Below is a small trained network, with its code and all its weights. Each question gives an input and a class and asks what happens when units are switched off, that is, made to give their printed mean instead of their output.

import numpy as np


def w(rows, s, z=0):
    codes = np.array(rows[::2]) - 128.0
    scale = np.full(codes.shape[1], s)
    scale[-1] = z or s
    return codes * scale


def f(y):
    return np.maximum(y, 0)


def log_softmax(a):
    a = a - a.max(-1, keepdims=True)
    return a - np.log(np.exp(a).sum(-1, keepdims=True))


def net(x, mask):
    res = np.array(x, float).reshape(1, 7) / 4 @ E
    y = f(res @ A[0][:, :-1].T + A[0][:, -1])
    res = res + np.where(mask, y, B[0][:, -1]) @ B[0][:, :-1]
    return log_softmax(res[-1] @ U[:, :-1].T + U[:, -1])


A, B = {}, {}
E = w([
[23,201,213,86,98,250],'x0',
[130,126,130,136,130,142],'x1',
[130,130,125,127,131,135],'x2',
[180,17,226,48,92,154],'x3',
[128,123,132,136,136,137],'x4',
[167,160,218,254,58,94],'x5',
[223,235,189,71,212,131],'x6',
],0.0085)
A[0] = w([
[201,30,194,90,95,181,19],'n0',
[216,206,168,85,174,144,70],'n1',
[158,147,175,222,37,128,103],'n2',
[101,103,90,62,182,138,51],'n3',
[74,79,75,99,146,132,93],'n4',
[160,158,156,171,78,113,46],'n5',
[23,48,67,183,30,136,106],'n6',
[201,91,42,107,141,110,85],'n7',
[66,156,151,113,86,199,6],'n8',
[103,97,71,80,170,151,58],'n9',
[173,47,164,61,98,149,20],'n10',
[153,92,181,153,116,142,112],'n11',
[199,80,92,115,126,94,38],'n12',
[161,102,104,136,151,75,2],'n13',
[19,193,196,63,90,254,39],'n14',
[132,141,166,179,82,95,67],'n15',
[103,106,58,32,183,138,67],'n16',
[163,111,101,130,120,102,50],'n17',
[149,153,173,188,90,105,51],'n18',
[197,244,132,115,187,131,94],'n19',
[81,224,25,219,171,124,35],'n20',
[236,54,57,161,164,69,40],'n21',
[89,232,58,195,159,116,34],'n22',
[126,119,133,131,138,130,5],'n23',
[80,109,79,55,156,160,79],'n24',
[51,50,83,169,35,122,66],'n25',
],0.0091,0.0024)
B[0] = w([
[66,63,97,68,81,128,197],'n0',
[181,86,173,87,216,120,190],'n1',
[189,193,43,147,101,205,196],'n2',
[177,172,75,175,88,194,179],'n3',
[183,181,126,117,130,173,177],'n4',
[162,159,83,140,110,165,160],'n5',
[188,115,199,59,254,130,238],'n6',
[107,152,143,180,120,103,186],'n7',
[92,129,141,192,155,57,188],'n8',
[166,161,99,140,100,155,177],'n9',
[87,69,106,72,75,143,187],'n10',
[126,131,94,80,72,134,159],'n11',
[61,137,161,196,120,74,171],'n12',
[99,136,151,164,131,110,159],'n13',
[43,153,157,232,144,26,254],'n14',
[173,191,90,155,109,203,165],'n15',
[190,214,90,137,74,168,201],'n16',
[105,133,148,158,144,118,150],'n17',
[166,159,95,147,103,192,167],'n18',
[168,86,175,91,186,129,192],'n19',
[77,42,132,56,47,133,217],'n20',
[47,146,170,216,144,56,210],'n21',
[75,51,124,34,75,126,201],'n22',
[112,152,124,117,128,113,128],'n23',
[175,179,87,172,92,187,188],'n24',
[176,128,182,88,222,136,216],'n25',
],0.0079,0.014)
U = w([
[59,139,154,205,150,73,17],'0',
[180,104,168,66,251,141,152],'1',
[180,184,95,141,67,188,114],'2',
[69,43,127,43,42,138,253],'3',
],0.012,0.00048)

Each question gives the input, the list of numbers given to net, and the class t.
The units are the neurons (one row each of A and B). Each row of codes is followed by its name. A weight is (code - 128) times the scale printed after its matrix; where a second scale follows, it is the last column's (A, B and U).
mask holds one flag per neuron, in row order. A switched-off neuron (its flag False) gives its mean, the last column of its row in B, instead of its output. The means were averaged over made-up inputs and are rounded, as every weight is.
A unit's drop is (log p(t) with every unit on - log p(t) with that unit switched off) / (log p(t) with every unit on - log p(t) with every unit switched off).
The circuit of an input: a set's keep is (log p(t) with only the set's units on - log p(t) with every unit switched off) / (log p(t) with every unit on - log p(t) with every unit switched off). Starting from the 12 units with the biggest drops (on a tie, the unit counted first), units are removed one at a time, each time the one whose removal leaves the highest keep (on an exact tie, the one counted first), for as long as the keep stays at least 0.8.
circuit, biggest first: the units of the circuit, biggest drop first
unit that matters most: the unit with the biggest drop
k most important neurons: the k neurons with the biggest drops, biggest first
drop when u is switched off: that unit's drop, to one decimal
input [-8,-7,-7,8,-1,4,8], class 0: 2 most important neurons -> n21, n12
input [-5,-8,6,7,5,-5,-7], class 1: unit that matters most -> n6
input [-4,-3,4,-7,-7,4,4], class 3: circuit, biggest first -> n20, n22
input [-7,-8,7,-8,4,-1,-3], class 3: 3 most important neurons -> n20, n22, n14
input [2,-3,-4,-6,-3,-5,-5], class 3: 4 most important neurons -> n20, n22, n1, n2
input [1,-8,-5,-8,-6,-4,7], class 3: 2 most important neurons -> n20, n22
input [-5,-2,1,-4,1,-3,3], class 0: 2 most important neurons -> n21, n6
input [3,7,-4,4,2,6,5], class 2: 2 most important neurons -> n6, n2
input [-6,-4,-2,1,-5,8,-4], class 2: 2 most important neurons -> n2, n14
input [2,6,-4,-3,-7,3,3], class 1: 2 most important neurons -> n19, n16
input [5,0,2,4,8,-5,2], class 0: 2 most important neurons -> n14, n2
input [5,-6,4,6,-3,-3,-7], class 1: 2 most important neurons -> n6, n25
input [-7,0,7,-8,8,-2,-8], class 1: 3 most important neurons -> n6, n25, n14
input [-2,4,-2,3,0,6,-4], class 2: circuit, biggest first -> n2
input [0,4,1,-8,-8,-4,5], class 3: 2 most important neurons -> n20, n22
input [6,-6,0,3,-5,-2,-4], class 0: drop when n14 is switched off -> 0.7
input [5,-7,6,-7,-6,1,4], class 3: drop when n20 is switched off -> 0.3
input [-3,-4,-8,-5,-2,6,7], class 1: drop when n16 is switched off -> 0.1
